Below are the code and all the weights of a small trained network. Each question names an input and a target symbol and asks about switching units off, where a switched-off unit gives its printed mean instead of its output.

import numpy as np


def w(rows, s, z=0):
    codes = np.array(rows[::2]) - 128.0
    scale = np.full(codes.shape[1], s)
    scale[-1] = z or s
    return codes * scale


def norm(h):
    return h / np.sqrt((h * h).mean(-1, keepdims=True) + 1e-5)


def f(y):
    return np.maximum(y, 0)


def softmax(a):
    e = np.exp(a - a.max(-1, keepdims=True))
    return e / e.sum(-1, keepdims=True)


def log_softmax(a):
    a = a - a.max(-1, keepdims=True)
    return a - np.log(np.exp(a).sum(-1, keepdims=True))


def net(x, mask):
    ids = ['αβδηθμστψω'.index(c) for c in x.split()]
    T = len(ids)
    res = E[ids] + P[:T]
    u = 0
    for l in range(2):
        q, k, v = (norm(res) @ M[l].T for M in (Q, K, V))
        z = softmax(np.where(np.tri(T) > 0, q @ k.T / 2**0.5, -1e9)) @ v
        res = res + np.where(mask[u], z, O[l][:, -1]) @ O[l][:, :-1]
        u += 1
        y = f(norm(res) @ A[l][:, :-1].T + A[l][:, -1])
        res = res + np.where(mask[u : u + 4], y, B[l][:, -1]) @ B[l][:, :-1]
        u += 4
    return log_softmax(norm(res)[-1] @ U[:, :-1].T + U[:, -1])


Q, K, V, O, A, B = {}, {}, {}, {}, {}, {}
E = w([
[81,87,115,112],'α',
[87,132,152,154],'β',
[135,149,60,127],'δ',
[140,71,201,9],'η',
[106,180,137,59],'θ',
[106,147,111,77],'μ',
[130,140,58,133],'σ',
[153,80,118,111],'τ',
[210,61,72,101],'ψ',
[121,128,75,142],'ω',
],0.012)
P = w([
[255,73,175,229],'0',
[179,164,189,147],'1',
[122,197,218,124],'2',
[91,215,220,119],'3',
[102,212,220,109],'4',
[125,207,201,108],'5',
],0.0011)
Q[0] = w([
[182,111,170,171],'0.h0',
[87,199,1,154],'0.h0',
],0.0082)
K[0] = w([
[150,102,115,164],'0.h0',
[1,158,141,94],'0.h0',
],0.0097)
V[0] = w([
[196,253,160,81],'0.h0',
[83,152,107,46],'0.h0',
],0.0028)
O[0] = w([
[215,196,187,111,2],'0.h0',
[111,14,17,254,234],'0.h0',
],0.0072,0.00092)
A[0] = w([
[131,208,168,97,39],'0.n0',
[111,97,127,178,110],'0.n1',
[230,83,133,51,251],'0.n2',
[155,114,145,254,117],'0.n3',
],0.0066,0.003)
B[0] = w([
[254,118,129,162,139],'0.n0',
[121,197,136,128,151],'0.n1',
[65,134,109,131,254],'0.n2',
[151,156,112,98,145],'0.n3',
],0.0093,0.0052)
Q[1] = w([
[69,75,100,3],'1.h0',
[179,43,243,31],'1.h0',
],0.007)
K[1] = w([
[100,67,2,48],'1.h0',
[191,64,38,139],'1.h0',
],0.008)
V[1] = w([
[58,150,131,251],'1.h0',
[209,165,221,77],'1.h0',
],0.0029)
O[1] = w([
[124,188,170,178,143],'1.h0',
[73,165,1,93,3],'1.h0',
],0.0062,0.0031)
A[1] = w([
[53,115,116,1,55],'1.n0',
[125,169,133,205,187],'1.n1',
[135,57,116,137,36],'1.n2',
[121,136,75,108,255],'1.n3',
],0.0072,0.0023)
B[1] = w([
[161,154,69,175,254],'1.n0',
[112,134,86,98,201],'1.n1',
[180,206,155,173,187],'1.n2',
[127,97,254,108,247],'1.n3',
],0.0077,0.0037)
U = w([
[73,131,67,109,94],'α',
[207,175,115,221,135],'β',
[125,118,161,124,16],'δ',
[153,133,81,70,148],'η',
[41,221,178,108,151],'θ',
[128,115,161,121,8],'μ',
[229,7,171,134,54],'σ',
[79,62,143,14,253],'τ',
[51,52,135,210,160],'ψ',
[207,179,221,69,143],'ω',
],0.015,0.0047)

Each question gives the input, a string of symbols that net reads in full, and the target symbol t.
The units are the heads (2 rows each of Q, K, V and O) and the neurons (one row each of A and B). Each row of codes is followed by its name. A weight is (code - 128) times the scale printed after its matrix; where a second scale follows, it is the last column's (O, A, B and U).
mask holds one flag per unit, layer by layer, with each layer's heads first. A switched-off unit (its flag False) gives its mean, the last column of its rows in O or B, instead of its output. The means were averaged over made-up inputs and are rounded, as every weight is.
A unit's drop is (log p(t) with every unit on - log p(t) with that unit switched off) / (log p(t) with every unit on - log p(t) with every unit switched off).
The circuit of an input: a set's keep is (log p(t) with only the set's units on - log p(t) with every unit switched off) / (log p(t) with every unit on - log p(t) with every unit switched off). Starting from all 10 units, units are removed one at a time, each time the one whose removal leaves the highest keep (on an exact tie, the one counted first), for as long as the keep stays at least 0.8.
units of the circuit, in order: the units of the circuit, biggest drop first
unit that matters most: the unit with the biggest drop
top k neurons: the k neurons with the biggest drops, biggest first
drop of u: that unit's drop, to one decimal
input α η τ δ, target τ: unit that matters most	1.n0
input τ σ δ, target ω: units of the circuit, in order	(0.n2 1.n0 1.n3)
input σ ω ψ δ, target ω: units of the circuit, in order	(0.n2 1.n3 1.n0)
input θ α ψ σ, target ψ: units of the circuit, in order	(0.h0 1.n0)
input ψ μ β μ θ, target ω: top 2 neurons	(0.n0 1.n0)
input ω α β σ, target θ: units of the circuit, in order	(1.n0 1.n3)
input ψ δ ω θ ω, target η: top 2 neurons	(0.n2 0.n3)
input ψ η σ, target τ: units of the circuit, in order	(1.h0 1.n0 1.n3 0.n2)
input ω τ θ σ, target η: top 2 neurons	(0.n2 1.n0)
input τ η ψ τ σ, target τ: units of the circuit, in order	(1.n0 1.n2 1.h0 1.n3)
input θ ψ τ δ, target η: top 3 neurons	(1.n2 1.n0 1.n1)
input μ δ ψ α ψ δ, target ψ: top 4 neurons	(1.n2 1.n0 1.n3 0.n0)
input α ω σ, target ψ: units of the circuit, in order	(0.h0 1.n3)
input μ β β ω, target θ: top 2 neurons	(1.n0 1.n3)
input α δ η η ω, target τ: unit that matters most	1.n0
input θ δ ψ ψ τ, target ψ: top 2 neurons	(0.n2 1.n0)
input α α σ δ, target ψ: drop of 1.n3	0.1
input β η μ, target β: drop of 1.n0	1.1
input σ τ β δ, target θ: drop of 1.n1	0.1
